Below are the code and all the weights of a small trained network. Each question names an input and a target symbol and asks about switching units off, where a switched-off unit gives its printed mean instead of its output.

import numpy as np


def w(rows, s, z=0):
    codes = np.array(rows[::2]) - 128.0
    scale = np.full(codes.shape[1], s)
    scale[-1] = z or s
    return codes * scale


def f(y):
    return y / 2 * (1 + np.tanh(0.7978845608 * (y + 0.044715 * y**3)))


def softmax(a):
    e = np.exp(a - a.max(-1, keepdims=True))
    return e / e.sum(-1, keepdims=True)


def log_softmax(a):
    a = a - a.max(-1, keepdims=True)
    return a - np.log(np.exp(a).sum(-1, keepdims=True))


def net(x, mask):
    ids = ['αγδεζθλμξπστφψω'.index(c) for c in x.split()]
    T = len(ids)
    res = E[ids] + P[:T]
    q, k, v = (res @ M[0].T for M in (Q, K, V))
    z = softmax(np.where(np.tri(T) > 0, q @ k.T / 4**0.5, -1e9)) @ v
    res = res + np.where(mask[0], z, O[0][:, -1]) @ O[0][:, :-1]
    y = f(res @ A[0][:, :-1].T + A[0][:, -1])
    res = res + np.where(mask[1:25], y, B[0][:, -1]) @ B[0][:, :-1]
    return log_softmax(res[-1] @ U[:, :-1].T + U[:, -1])


Q, K, V, O, A, B = {}, {}, {}, {}, {}, {}
E = w([
[101,76,130],'α',
[72,4,153],'γ',
[129,168,122],'δ',
[114,57,139],'ε',
[26,24,142],'ζ',
[135,98,126],'θ',
[81,39,140],'λ',
[105,132,130],'μ',
[56,142,139],'ξ',
[149,52,144],'π',
[71,79,126],'σ',
[72,226,103],'τ',
[105,25,156],'φ',
[105,52,144],'ψ',
[85,64,133],'ω',
],0.0048)
P = w([
[130,140,247],'0',
[52,135,127],'1',
[95,122,69],'2',
[151,123,140],'3',
[61,140,136],'4',
[108,122,67],'5',
[150,123,138],'6',
[70,140,136],'7',
[116,126,65],'8',
[148,120,139],'9',
[76,142,139],'10',
[122,134,62],'11',
[145,116,145],'12',
],0.013)
Q[0] = w([
[116,207,64],'head 0',
[102,140,15],'head 0',
[200,6,15],'head 0',
[126,166,219],'head 0',
],0.024)
K[0] = w([
[79,208,130],'head 0',
[81,144,253],'head 0',
[81,18,212],'head 0',
[161,160,23],'head 0',
],0.025)
V[0] = w([
[135,114,138],'head 0',
[81,102,131],'head 0',
[102,16,129],'head 0',
[78,249,106],'head 0',
],0.022)
O[0] = w([
[123,115,120,123],'head 0',
[103,105,195,185],'head 0',
[126,17,200,90],'head 0',
[111,249,156,254],'head 0',
],0.02,0.0058)
A[0] = w([
[157,107,105,15],'neuron 0',
[96,123,125,98],'neuron 1',
[136,123,89,163],'neuron 2',
[134,132,133,130],'neuron 3',
[132,105,125,31],'neuron 4',
[142,131,132,122],'neuron 5',
[135,129,117,85],'neuron 6',
[121,143,137,115],'neuron 7',
[136,122,133,153],'neuron 8',
[130,128,129,103],'neuron 9',
[154,107,114,234],'neuron 10',
[116,115,79,224],'neuron 11',
[122,126,120,94],'neuron 12',
[139,147,114,67],'neuron 13',
[132,122,131,153],'neuron 14',
[120,138,107,59],'neuron 15',
[137,137,69,168],'neuron 16',
[140,133,135,124],'neuron 17',
[146,108,46,2],'neuron 18',
[129,119,132,91],'neuron 19',
[254,135,155,160],'neuron 20',
[126,128,130,102],'neuron 21',
[151,117,154,69],'neuron 22',
[197,151,173,103],'neuron 23',
],0.023,0.0062)
B[0] = w([
[115,68,32,144],'neuron 0',
[117,155,110,145],'neuron 1',
[125,141,184,153],'neuron 2',
[134,126,123,142],'neuron 3',
[138,104,67,163],'neuron 4',
[129,136,124,124],'neuron 5',
[104,138,138,117],'neuron 6',
[108,88,125,255],'neuron 7',
[146,111,117,137],'neuron 8',
[122,130,129,119],'neuron 9',
[103,114,225,185],'neuron 10',
[183,124,169,182],'neuron 11',
[116,148,136,118],'neuron 12',
[75,62,114,226],'neuron 13',
[143,117,116,136],'neuron 14',
[113,77,97,182],'neuron 15',
[186,176,107,210],'neuron 16',
[135,130,122,138],'neuron 17',
[3,188,80,153],'neuron 18',
[137,117,105,135],'neuron 19',
[18,235,93,136],'neuron 20',
[121,128,126,123],'neuron 21',
[158,176,99,158],'neuron 22',
[195,174,126,207],'neuron 23',
],0.041,0.009)
U = w([
[112,126,159,156],'α',
[151,80,91,9],'γ',
[112,198,89,86],'δ',
[90,120,130,159],'ε',
[213,85,152,79],'ζ',
[74,164,163,138],'θ',
[137,96,137,103],'λ',
[159,177,167,104],'μ',
[254,139,166,124],'ξ',
[33,147,54,55],'π',
[160,114,191,156],'σ',
[193,134,54,254],'τ',
[97,100,101,134],'φ',
[99,111,135,196],'ψ',
[131,109,168,160],'ω',
],0.0072,0.0048)

Each question gives the input, a string of symbols that net reads in full, and the target symbol t.
The units are the heads (4 rows each of Q, K, V and O) and the neurons (one row each of A and B). Each row of codes is followed by its name. A weight is (code - 128) times the scale printed after its matrix; where a second scale follows, it is the last column's (O, A, B and U).
mask holds one flag per unit, heads first, then neurons. A switched-off unit (its flag False) gives its mean, the last column of its rows in O or B, instead of its output. The means were averaged over made-up inputs and are rounded, as every weight is.
A unit's drop is (log p(t) with every unit on - log p(t) with that unit switched off) / (log p(t) with every unit on - log p(t) with every unit switched off).
The circuit of an input: a set's keep is (log p(t) with only the set's units on - log p(t) with every unit switched off) / (log p(t) with every unit on - log p(t) with every unit switched off). Starting from the 12 units with the biggest drops (on a tie, the unit counted first), units are removed one at a time, each time the one whose removal leaves the highest keep (on an exact tie, the one counted first), for as long as the keep stays at least 0.8.
circuit, biggest first: the units of the circuit, biggest drop first
most important unit: the unit with the biggest drop
top k neurons: the k neurons with the biggest drops, biggest first
input τ γ τ τ ζ δ τ τ τ, target τ: top neuron : [neuron 16]
input δ τ γ α τ ξ τ θ ζ, target δ: top 4 neurons : [neuron 18; neuron 16; neuron 11; neuron 10]
input δ φ τ μ τ τ δ σ, target π: top 2 neurons : [neuron 11; neuron 10]
input τ τ ψ π λ ψ, target τ: circuit, biggest first : [neuron 16; head 0]
input ξ θ π, target ξ: circuit, biggest first : [head 0; neuron 13; neuron 11]
input θ ψ τ π λ ξ τ γ ξ γ τ α, target θ: top 2 neurons : [neuron 18; neuron 10]
input δ τ τ μ ξ ε θ τ ω λ τ δ, target δ: circuit, biggest first : [neuron 18; neuron 16; head 0]
input γ μ ω θ σ ζ δ π α, target γ: top 3 neurons : [neuron 0; neuron 4; neuron 10]
input τ σ τ ξ θ π, target τ: top 4 neurons : [neuron 16; neuron 10; neuron 13; neuron 15]
input δ τ θ μ μ ψ τ μ ξ, target δ: circuit, biggest first : [neuron 18; neuron 16; head 0]
input τ τ τ φ τ τ τ ψ ζ ξ, target ξ: circuit, biggest first : [neuron 23; head 0]
input ζ μ τ τ μ ε σ ω τ τ θ τ τ, target τ: top 2 neurons : [neuron 23; neuron 10]
input τ ξ ξ τ ζ δ ξ λ τ τ ξ, target π: circuit, biggest first : [head 0; neuron 11; neuron 13]
input σ σ δ, target σ: circuit, biggest first : [head 0; neuron 10; neuron 11]
input π ξ λ, target π: circuit, biggest first : [neuron 18; head 0]
input ζ ζ ξ, target ζ: top neuron : [neuron 10]
input σ μ τ γ, target γ: circuit, biggest first : [head 0; neuron 0]
input γ ξ γ γ γ δ, target γ: top 4 neurons : [neuron 0; neuron 4; neuron 10; neuron 18]
input θ τ θ, target θ: top 2 neurons : [neuron 18; neuron 10]
input δ τ ζ τ δ, target π: top 3 neurons : [neuron 11; neuron 13; neuron 10]
input α τ μ μ ξ, target θ: most important unit : head 0
input δ τ τ μ τ τ σ τ μ, target δ: top 2 neurons : [neuron 18; neuron 16]
input τ τ τ ξ π τ μ ζ, target π: circuit, biggest first : [neuron 11; neuron 23]
